Here is a tiny trained network, its code and every weight. The questions are about switching its units off for an input and a class, where a switched-off unit gives its printed mean instead of its output.

import numpy as np


def w(rows, s, z=0):
    codes = np.array(rows[::2]) - 128.0
    scale = np.full(codes.shape[1], s)
    scale[-1] = z or s
    return codes * scale


def norm(h):
    return h / np.sqrt((h * h).mean(-1, keepdims=True) + 1e-5)


def f(y):
    return y / 2 * (1 + np.tanh(0.7978845608 * (y + 0.044715 * y**3)))


def log_softmax(a):
    a = a - a.max(-1, keepdims=True)
    return a - np.log(np.exp(a).sum(-1, keepdims=True))


def net(x, mask):
    res = np.array(x, float).reshape(1, 5) / 4 @ E
    u = 0
    for l in range(2):
        y = f(norm(res) @ A[l][:, :-1].T + A[l][:, -1])
        res = res + np.where(mask[u : u + 11], y, B[l][:, -1]) @ B[l][:, :-1]
        u += 11
    return log_softmax(norm(res)[-1] @ U[:, :-1].T + U[:, -1])


A, B = {}, {}
E = w([
[65,211,144,209,167,54,120],'x0',
[194,119,205,79,124,17,118],'x1',
[49,67,171,75,124,55,201],'x2',
[62,26,206,92,173,70,48],'x3',
[171,139,76,224,254,62,91],'x4',
],0.0033)
A[0] = w([
[117,32,134,195,182,40,77,13],'0.n0',
[36,182,118,148,136,98,182,77],'0.n1',
[176,144,131,85,148,156,112,14],'0.n2',
[215,16,171,113,117,192,51,74],'0.n3',
[254,103,138,37,119,113,90,3],'0.n4',
[173,102,83,124,122,194,25,179],'0.n5',
[117,113,33,205,240,163,135,5],'0.n6',
[105,55,180,74,75,170,134,71],'0.n7',
[93,208,149,181,133,203,173,2],'0.n8',
[107,73,192,61,52,25,99,81],'0.n9',
[142,126,83,98,15,160,237,124],'0.n10',
],0.0052,0.0015)
B[0] = w([
[124,159,209,96,58,157,126,228],'0.n0',
[185,92,130,106,107,87,60,164],'0.n1',
[169,126,135,133,131,117,65,117],'0.n2',
[148,120,74,127,26,134,62,209],'0.n3',
[164,87,101,102,48,129,134,183],'0.n4',
[138,107,97,168,67,94,94,211],'0.n5',
[208,53,180,159,206,156,108,226],'0.n6',
[75,121,72,155,106,255,85,204],'0.n7',
[199,96,118,161,107,169,212,159],'0.n8',
[111,98,67,203,171,102,180,255],'0.n9',
[50,227,206,74,142,161,155,245],'0.n10',
],0.0056,0.0029)
A[1] = w([
[153,122,45,180,228,65,111,121],'1.n0',
[132,131,182,87,89,24,205,202],'1.n1',
[201,231,141,135,131,141,236,64],'1.n2',
[107,188,219,101,141,27,165,169],'1.n3',
[99,86,162,255,184,55,155,78],'1.n4',
[85,115,147,85,127,160,226,4],'1.n5',
[59,62,99,117,81,157,143,221],'1.n6',
[205,109,210,226,201,135,141,150],'1.n7',
[162,107,96,133,64,82,135,97],'1.n8',
[179,112,155,157,211,145,142,47],'1.n9',
[210,177,135,160,101,194,94,108],'1.n10',
],0.0075,0.0019)
B[1] = w([
[81,72,218,46,158,183,74,190],'1.n0',
[173,151,144,81,137,97,120,214],'1.n1',
[158,66,82,190,148,65,222,201],'1.n2',
[161,167,2,51,140,120,124,224],'1.n3',
[127,108,80,88,185,146,47,240],'1.n4',
[94,170,151,150,64,233,78,181],'1.n5',
[150,171,198,123,181,56,160,230],'1.n6',
[89,145,149,142,168,206,172,253],'1.n7',
[143,167,162,115,89,150,29,148],'1.n8',
[166,92,167,153,114,216,101,169],'1.n9',
[87,95,104,202,109,113,105,206],'1.n10',
],0.0072,0.005)
U = w([
[174,136,157,90,99,67,103,46],'0',
[62,95,193,129,169,61,144,89],'1',
[123,161,72,27,207,86,65,51],'2',
[136,135,76,249,109,151,195,117],'3',
[159,89,93,164,39,137,38,213],'4',
[181,168,46,100,128,86,214,38],'5',
[137,77,151,155,213,219,93,255],'6',
[53,202,177,85,87,196,177,192],'7',
],0.016,0.0022)

Each question gives the input, the list of numbers given to net, and the class t.
The units are the neurons (one row each of A and B). Each row of codes is followed by its name. A weight is (code - 128) times the scale printed after its matrix; where a second scale follows, it is the last column's (A, B and U).
mask holds one flag per neuron, layer by layer. A switched-off neuron (its flag False) gives its mean, the last column of its row in B, instead of its output. The means were averaged over made-up inputs and are rounded, as every weight is.
A unit's drop is (log p(t) with every unit on - log p(t) with that unit switched off) / (log p(t) with every unit on - log p(t) with every unit switched off).
The circuit of an input: a set's keep is (log p(t) with only the set's units on - log p(t) with every unit switched off) / (log p(t) with every unit on - log p(t) with every unit switched off). Starting from the 12 units with the biggest drops (on a tie, the unit counted first), units are removed one at a time, each time the one whose removal leaves the highest keep (on an exact tie, the one counted first), for as long as the keep stays at least 0.8.
circuit, biggest first: the units of the circuit, biggest drop first
k most important neurons: the k neurons with the biggest drops, biggest first
k most important neurons of layer l: the k neurons of layer l with the biggest drops, biggest first
drop of u: that unit's drop, to one decimal
input [6,7,2,-6,4], class 2: circuit, biggest first	1.n0, 1.n3
input [4,-5,-8,-1,-2], class 3: circuit, biggest first	1.n4
input [8,-3,7,3,7], class 2: 2 most important neurons	1.n3, 0.n0
input [-1,2,4,-3,-1], class 5: 3 most important neurons of layer 0	0.n10, 0.n3, 0.n9
input [8,-1,-4,-3,0], class 6: circuit, biggest first	1.n0, 0.n10
input [7,2,1,-2,8], class 6: 2 most important neurons of layer 1	1.n7, 1.n9
input [4,0,-6,-3,-1], class 3: 2 most important neurons	1.n2, 0.n9
input [2,7,-1,-6,5], class 6: 3 most important neurons of layer 1	1.n0, 1.n7, 1.n9
input [2,-4,-8,3,-8], class 4: 2 most important neurons	1.n7, 0.n5
input [-1,3,7,-5,5], class 2: 2 most important neurons of layer 1	1.n0, 1.n4
input [3,2,-1,-6,-2], class 5: 3 most important neurons	0.n7, 0.n10, 1.n3
input [-4,-1,-8,-5,-3], class 3: 2 most important neurons of layer 0	0.n10, 0.n1
input [0,1,4,-6,4], class 6: 2 most important neurons	0.n0, 0.n6
input [5,5,-1,-5,3], class 6: circuit, biggest first	1.n0
input [-4,2,1,7,6], class 0: 2 most important neurons of layer 0	0.n0, 0.n3
input [-7,-3,-6,7,7], class 4: circuit, biggest first	0.n3, 0.n5
input [-4,-4,-5,3,-6], class 4: 4 most important neurons of layer 0	0.n3, 0.n5, 0.n0, 0.n2
input [6,-8,0,8,-8], class 1: 3 most important neurons of layer 1	1.n6, 1.n7, 1.n3
input [-8,6,-2,5,-5], class 4: 2 most important neurons of layer 0	0.n3, 0.n7
input [2,4,-2,-4,-5], class 5: circuit, biggest first	1.n2
input [-7,-3,-2,2,-5], class 7: 2 most important neurons	0.n10, 1.n6
input [-5,-5,-4,6,4], class 4: 2 most important neurons of layer 0	0.n3, 0.n5
input [2,8,6,-8,8], class 2: 2 most important neurons of layer 1	1.n0, 1.n3
input [-3,-3,4,-6,3], class 3: 2 most important neurons	1.n2, 0.n10
input [4,7,-7,-4,-1], class 3: 2 most important neurons of layer 1	1.n10, 1.n2
input [-4,-4,0,-1,1], class 3: 2 most important neurons of layer 1	1.n0, 1.n4
input [-8,3,3,0,5], class 4: circuit, biggest first	0.n3
input [6,-4,7,4,-5], class 2: 2 most important neurons of layer 0	0.n3, 0.n1
input [4,8,-4,-3,-6], class 5: drop of 0.n7	0.0
input [-2,-8,5,4,1], class 1: drop of 1.n3	0.1
